[[4 7 4 7 7 6 6 4 4 3 6 4]
 [5 6 4 6 2 4 5 6 5 7 5 3]
 [6 4 5 4 5 4 7 7 4 7 7 4]
 [5 6 4 6 5 5 3 6 7 6 8 4]
 [9 5 4 5 5 4 4 7 6 6 6 5]
 [5 5 7 4 8 8 6 5 4 6 6 7]
 [6 7 3 5 4 4 5 5 6 5 5 5]
 [6 6 8 4 6 6 6 5 4 6 7 6]
 [6 4 5 8 5 6 7 6 5 6 8 6]
 [4 5 6 4 7 7 7 6 7 5 6 6]
 [7 6 6 3 6 5 4 6 3 6 7 3]]
The largest entry in the first column?
Answer: 9
The first entry in reading order: 4
The last entry of the largest entry's row is 5
The minimum?
Answer: 2
The fourth-last entry, reading row by row: 3
The last entry, reading row by row?
Answer: 3
The entry in the bottom-left corner -> 7
The second entry, reading row by row?
Answer: 7
The entry just left of the smallest entry is 6
The first entry on the diagonal from the top-right corner?
Answer: 4
The 2nd entry on the main diagonal is 6
The largest entry in the last column?
Answer: 7
The entry just right of the smallest entry is 4
The fifth entry, reading row by row: 7
The 3rd entry on the diagonal from the top-right corner?
Answer: 7
The 3rd entry in reading order?
Answer: 4
The 2nd entry from the end, reading row by row -> 7
The first entry in the row that holds the smallest entry: 5
The entry directly below the largest entry: 5
The entry just right of the largest entry?
Answer: 5
